A =
[[121 138 127 132 132 120 135 118 144 113 140 144 147 146 137 140]
 [120 138 129 133 135 119 137 118 149 112 139 150 149 151 136 144]
 [120 138 128 132 133 120 136 118 146 113 139 146 147 148 136 141]
 [121 138 127 132 133 120 136 118 145 113 140 145 147 147 137 140]
 [120 138 128 133 134 119 136 118 147 112 139 148 148 149 136 143]
 [119 138 129 132 136 118 138 118 150 111 138 151 150 152 135 145]
 [119 138 129 133 137 118 138 118 151 111 138 153 150 154 135 146]
 [121 138 127 132 132 120 135 118 144 113 140 143 146 146 137 139]
 [119 138 129 133 136 118 138 118 150 111 138 152 150 153 135 146]
 [119 138 129 133 136 118 138 118 151 111 138 152 150 153 135 146]]
What is the entry directly below 141?
Answer: 140
What is the first entry on the diagonal from the top-right corner?
Answer: 140
The 3rd entry on the diagonal from the top-right corner: 148
What is the entry in the bottom-left corner?
Answer: 119
The fifth entry in reading order: 132
The entry in the top-left corner -> 121
The smallest entry in the last row is 111
What is the 3rd entry from the end, reading row by row?
Answer: 153
What is the 2nd entry, reading row by row?
Answer: 138
The second entry on the diagonal from the top-right corner -> 136
What is the maximum?
Answer: 154
The last entry, reading row by row: 146
What is the top entry of the column that holds the largest entry?
Answer: 146
What is the smallest entry in the first row?
Answer: 113
The 5th-last entry, reading row by row -> 152
The entry just right of the largest entry -> 135
What is the third entry on the main diagonal?
Answer: 128
The fourth entry from the end, reading row by row -> 150
The first entry of the largest entry's row: 119
The entry directly above the largest entry: 152
The 2nd entry from the end, reading row by row is 135
What is the last entry of the largest entry's row?
Answer: 146
The smallest entry in the last column -> 139
What is the entry directly below 154?
Answer: 146

B =
[[129 132 133 130 134]
 [125 131 128 126 130]
 [132 127 136 136 130]
 [129 112 152 152 125]
 [128 130 126 126 133]
 [130 127 123 128 138]
 [131 138 120 117 120]
 [123 128 126 123 120]
 [132 140 113 114 121]
 [131 136 123 125 131]
 [126 128 120 125 127]
 [127 126 129 128 131]
 [131 132 122 124 130]]
Counting starts at 1.
The entry in row 1 and column 2?
Answer: 132
The entry in row 1 and column 3?
Answer: 133
The smallest entry?
Answer: 112
The entry at row 2, column 1?
Answer: 125
The entry in the bottom-right corner?
Answer: 130
The entry directly below 140 -> 136
The entry in the top-left corner?
Answer: 129
The entry in row 2 and column 3?
Answer: 128
The bottom-left entry is 131
The entry in row 3 and column 1 -> 132
The entry in row 3 and column 2?
Answer: 127
The centre entry?
Answer: 120
The entry in the top-right corner?
Answer: 134
The entry directly above the centre entry is 123
The entry directly below the centre entry is 126
The entry just left of the centre entry?
Answer: 138
